Below are the code and all the weights of a small trained network. Each question names an input and a target symbol and asks about switching units off, where a switched-off unit gives its printed mean instead of its output.

import numpy as np


def w(rows, s, z=0):
    codes = np.array(rows[::2]) - 128.0
    scale = np.full(codes.shape[1], s)
    scale[-1] = z or s
    return codes * scale


def f(y):
    return y / 2 * (1 + np.tanh(0.7978845608 * (y + 0.044715 * y**3)))


def softmax(a):
    e = np.exp(a - a.max(-1, keepdims=True))
    return e / e.sum(-1, keepdims=True)


def log_softmax(a):
    a = a - a.max(-1, keepdims=True)
    return a - np.log(np.exp(a).sum(-1, keepdims=True))


def net(x, mask):
    ids = ['ΓΞΠΦΨαβεζηθ'.index(c) for c in x.split()]
    T = len(ids)
    res = E[ids] + P[:T]
    u = 0
    for l in range(2):
        r = res
        for j in range(3):
            rows = slice(3 * j, 3 * j + 3)
            q, k, v = (r @ M[l][rows].T for M in (Q, K, V))
            z = softmax(np.where(np.tri(T) > 0, q @ k.T / 3**0.5, -1e9)) @ v
            o = O[l][rows]
            res = res + np.where(mask[u + j], z, o[:, -1]) @ o[:, :-1]
        u += 3
        y = f(res @ A[l][:, :-1].T + A[l][:, -1])
        res = res + np.where(mask[u : u + 8], y, B[l][:, -1]) @ B[l][:, :-1]
        u += 8
    return log_softmax(res[-1] @ U[:, :-1].T + U[:, -1])


Q, K, V, O, A, B = {}, {}, {}, {}, {}, {}
E = w([
[66,132,9,221,66,119,170],'Γ',
[70,135,171,151,138,227,117],'Ξ',
[140,136,231,149,51,144,240],'Π',
[221,215,228,143,209,102,132],'Φ',
[164,173,82,67,57,88,125],'Ψ',
[251,51,133,111,66,124,80],'α',
[177,74,75,65,208,170,154],'β',
[130,49,93,169,173,41,209],'ε',
[94,137,228,48,15,67,94],'ζ',
[198,70,150,187,171,149,46],'η',
[188,218,54,86,134,152,107],'θ',
],0.015)
P = w([
[103,152,118,106,148,72,85],'0',
[255,162,145,251,113,127,175],'1',
[101,138,127,100,147,79,82],'2',
[225,140,166,176,75,149,187],'3',
[99,136,122,101,151,79,90],'4',
[203,127,166,143,41,165,195],'5',
[94,129,122,103,156,79,97],'6',
[180,116,160,126,13,177,199],'7',
[89,128,127,101,154,81,92],'8',
],0.0098)
Q[0] = w([
[129,205,131,181,107,254,170],'0.h0',
[207,162,100,53,160,197,78],'0.h0',
[146,176,51,154,131,62,183],'0.h0',
[129,139,126,131,165,205,133],'0.h1',
[212,55,115,153,108,139,81],'0.h1',
[86,115,155,200,84,181,60],'0.h1',
[33,153,194,113,183,192,101],'0.h2',
[194,51,91,166,177,189,116],'0.h2',
[160,24,193,196,55,92,10],'0.h2',
],0.0073)
K[0] = w([
[104,175,139,151,114,254,166],'0.h0',
[187,147,101,90,145,183,106],'0.h0',
[113,194,56,158,154,97,143],'0.h0',
[88,113,122,135,184,182,123],'0.h1',
[143,102,121,128,206,75,83],'0.h1',
[72,116,123,174,141,118,92],'0.h1',
[87,129,162,137,158,219,113],'0.h2',
[167,86,92,150,190,131,77],'0.h2',
[124,50,201,158,74,75,75],'0.h2',
],0.0098)
V[0] = w([
[166,101,102,153,205,28,181],'0.h0',
[127,145,106,149,185,133,91],'0.h0',
[150,80,153,109,76,35,106],'0.h0',
[172,137,83,148,87,136,103],'0.h1',
[100,105,161,178,163,116,19],'0.h1',
[92,145,165,157,70,174,147],'0.h1',
[69,119,177,114,149,254,173],'0.h2',
[131,206,86,148,159,197,64],'0.h2',
[131,148,150,92,148,38,186],'0.h2',
],0.0062)
O[0] = w([
[99,71,133,114,26,103,76,178],'0.h0',
[103,103,90,151,115,77,141,107],'0.h0',
[109,64,156,68,107,123,179,174],'0.h0',
[143,159,86,129,85,87,110,183],'0.h1',
[172,101,157,183,144,177,92,83],'0.h1',
[100,94,176,112,59,102,159,69],'0.h1',
[194,111,182,53,54,177,3,2],'0.h2',
[131,25,118,59,160,164,193,95],'0.h2',
[153,159,111,103,155,113,139,155],'0.h2',
],0.006,0.0033)
A[0] = w([
[122,94,102,198,126,186,205,125],'0.n0',
[99,140,2,29,186,152,58,73],'0.n1',
[208,209,176,150,133,131,89,185],'0.n2',
[169,125,102,93,73,128,107,184],'0.n3',
[168,120,211,221,103,195,191,5],'0.n4',
[184,117,152,176,109,115,216,43],'0.n5',
[136,224,135,176,84,201,137,21],'0.n6',
[129,64,109,136,224,137,121,118],'0.n7',
],0.0082,0.003)
B[0] = w([
[120,153,119,81,174,154,186,217],'0.n0',
[127,91,49,70,121,123,65,240],'0.n1',
[80,135,149,191,103,79,127,254],'0.n2',
[147,116,53,159,55,51,131,203],'0.n3',
[95,77,11,50,123,140,171,229],'0.n4',
[98,176,119,89,122,255,141,230],'0.n5',
[199,37,145,155,165,105,161,193],'0.n6',
[148,76,244,165,170,178,142,193],'0.n7',
],0.0077,0.0041)
Q[1] = w([
[39,222,143,245,154,31,130],'1.h0',
[192,212,198,70,188,140,210],'1.h0',
[122,165,162,178,202,94,137],'1.h0',
[45,108,109,254,101,137,106],'1.h1',
[50,115,192,152,139,167,175],'1.h1',
[102,75,153,80,209,168,57],'1.h1',
[107,76,57,109,20,121,175],'1.h2',
[231,92,26,196,125,218,126],'1.h2',
[172,58,126,167,84,162,64],'1.h2',
],0.0077)
K[1] = w([
[51,123,137,176,128,17,116],'1.h0',
[150,185,167,100,171,113,106],'1.h0',
[83,162,227,136,110,53,87],'1.h0',
[156,183,122,243,146,155,109],'1.h1',
[1,189,231,158,152,227,177],'1.h1',
[197,119,168,93,233,187,89],'1.h1',
[127,84,99,99,105,89,116],'1.h2',
[216,82,106,168,135,105,135],'1.h2',
[183,66,147,127,85,156,102],'1.h2',
],0.0084)
V[1] = w([
[177,205,88,116,254,130,148],'1.h0',
[149,172,171,157,123,140,138],'1.h0',
[208,146,107,58,156,216,79],'1.h0',
[85,39,96,109,165,151,82],'1.h1',
[74,76,101,178,157,89,46],'1.h1',
[232,188,142,127,142,226,89],'1.h1',
[140,81,163,117,125,88,133],'1.h2',
[80,154,192,128,225,69,86],'1.h2',
[78,75,66,152,82,200,94],'1.h2',
],0.0054)
O[1] = w([
[134,181,220,124,51,79,158,217],'1.h0',
[181,193,179,96,184,108,99,52],'1.h0',
[183,144,76,133,194,254,185,158],'1.h0',
[84,65,115,23,77,97,119,166],'1.h1',
[137,84,192,89,23,110,112,104],'1.h1',
[109,151,154,83,141,96,94,17],'1.h1',
[155,86,216,91,132,127,184,147],'1.h2',
[74,155,124,75,163,61,102,6],'1.h2',
[87,149,127,213,190,80,85,164],'1.h2',
],0.004,0.0027)
A[1] = w([
[151,35,143,108,169,154,91,110],'1.n0',
[173,91,100,91,145,104,51,126],'1.n1',
[97,128,77,56,65,163,144,127],'1.n2',
[10,148,108,146,124,167,79,120],'1.n3',
[160,108,155,230,63,110,93,130],'1.n4',
[131,101,140,144,55,157,157,254],'1.n5',
[139,185,133,98,90,73,76,156],'1.n6',
[85,103,146,35,120,130,77,158],'1.n7',
],0.011,0.0067)
B[1] = w([
[162,141,149,199,11,71,113,199],'1.n0',
[180,95,93,178,128,217,113,188],'1.n1',
[156,128,151,176,131,46,6,220],'1.n2',
[39,254,89,130,119,157,110,142],'1.n3',
[41,79,61,162,216,233,173,181],'1.n4',
[212,168,128,110,119,118,135,244],'1.n5',
[203,145,134,63,212,125,132,183],'1.n6',
[15,54,155,35,162,219,161,194],'1.n7',
],0.0079,0.011)
U = w([
[153,120,64,123,238,243,251,158],'Γ',
[97,75,94,132,159,49,186,94],'Ξ',
[145,170,166,166,228,114,89,130],'Π',
[133,139,165,223,163,120,81,98],'Φ',
[86,170,81,161,115,105,104,139],'Ψ',
[104,201,147,123,126,220,96,152],'α',
[134,156,74,111,218,168,81,3],'β',
[134,100,108,105,54,119,116,76],'ε',
[120,131,122,50,152,118,168,121],'ζ',
[183,158,127,129,69,29,73,108],'η',
[186,190,166,137,2,91,155,229],'θ',
],0.0081,0.0044)

Each question gives the input, a string of symbols that net reads in full, and the target symbol t.
The units are the heads (3 rows each of Q, K, V and O) and the neurons (one row each of A and B). Each row of codes is followed by its name. A weight is (code - 128) times the scale printed after its matrix; where a second scale follows, it is the last column's (O, A, B and U).
mask holds one flag per unit, layer by layer, with each layer's heads first. A switched-off unit (its flag False) gives its mean, the last column of its rows in O or B, instead of its output. The means were averaged over made-up inputs and are rounded, as every weight is.
A unit's drop is (log p(t) with every unit on - log p(t) with that unit switched off) / (log p(t) with every unit on - log p(t) with every unit switched off).
The circuit of an input: a set's keep is (log p(t) with only the set's units on - log p(t) with every unit switched off) / (log p(t) with every unit on - log p(t) with every unit switched off). Starting from the 12 units with the biggest drops (on a tie, the unit counted first), units are removed one at a time, each time the one whose removal leaves the highest keep (on an exact tie, the one counted first), for as long as the keep stays at least 0.8.
circuit, biggest first: the units of the circuit, biggest drop first
top k neurons: the k neurons with the biggest drops, biggest first
which heads matter: for each layer, one digit per head in row order, 1 if its drop is at least 0.15 and else 0, layers parted by /
drop when u is switched off: that unit's drop, to one decimal
input Ξ ζ Π α, target Γ: circuit, biggest first	(1.n4)
input ε Γ ε β β Ξ Ξ α ζ, target ζ: circuit, biggest first	(1.n7; 1.n6)
input ζ ε α Φ, target Γ: which heads matter	000 / 010
input θ Γ α β α β, target θ: circuit, biggest first	(1.n4; 1.n7)
input ζ α Γ Π, target Γ: top 3 neurons	(0.n5; 0.n6; 1.n0)
input β Ψ β Π, target Γ: top 2 neurons	(0.n6; 1.n0)
input Γ η Φ α Ξ ζ β Ξ, target θ: circuit, biggest first	(0.h2; 0.n6; 1.n0; 1.n5)
input ζ β α, target Γ: which heads matter	000 / 000
input β Ξ β ζ Φ Π Ξ, target α: circuit, biggest first	(0.h2; 1.n3)
input Ξ ζ ε Ξ α α β Γ, target Γ: top 3 neurons	(0.n6; 1.n0; 0.n1)
input Ψ Ψ Ξ α Π ε Φ Ξ, target θ: circuit, biggest first	(1.n4; 1.n5)
input ε Γ Ξ Π ε θ ζ η, target Γ: which heads matter	001 / 000
input Ψ Γ α α η η, target θ: top 4 neurons	(0.n4; 1.n0; 1.n4; 1.n7)
input α Γ α η, target Γ: circuit, biggest first	(1.n2)
input ε Φ Φ ε, target θ: which heads matter	100 / 100
input ε β θ, target β: circuit, biggest first	(0.n1; 1.n2; 1.n1; 1.n0)
input Π Φ Φ α η, target Φ: top 2 neurons	(1.n0; 1.n4)
input Ψ Ψ Ξ Ψ η θ β, target ε: top 3 neurons	(1.n0; 0.n1; 1.n7)
input Π β Π Γ ζ Ψ, target Γ: which heads matter	001 / 010
input η Ψ Π Ψ α β Φ Γ, target Γ: circuit, biggest first	(0.n0)
input η θ Γ β β η, target θ: which heads matter	001 / 010
input Γ Φ Γ ζ, target Γ: which heads matter	001 / 000
input Ξ ε ε θ ζ α α ζ η, target Φ: top 2 neurons	(1.n0; 0.n7)
input ζ Φ η Φ Φ η ζ Φ Ξ, target α: top 2 neurons	(1.n7; 1.n3)
input ζ η ε Ξ β Ψ, target Γ: top 2 neurons	(1.n4; 0.n4)
input β α ε α Γ ζ, target Γ: drop when 0.n2 is switched off	0.2
input Π Ψ θ ζ β ζ β β, target η: drop when 1.n0 is switched off	0.1
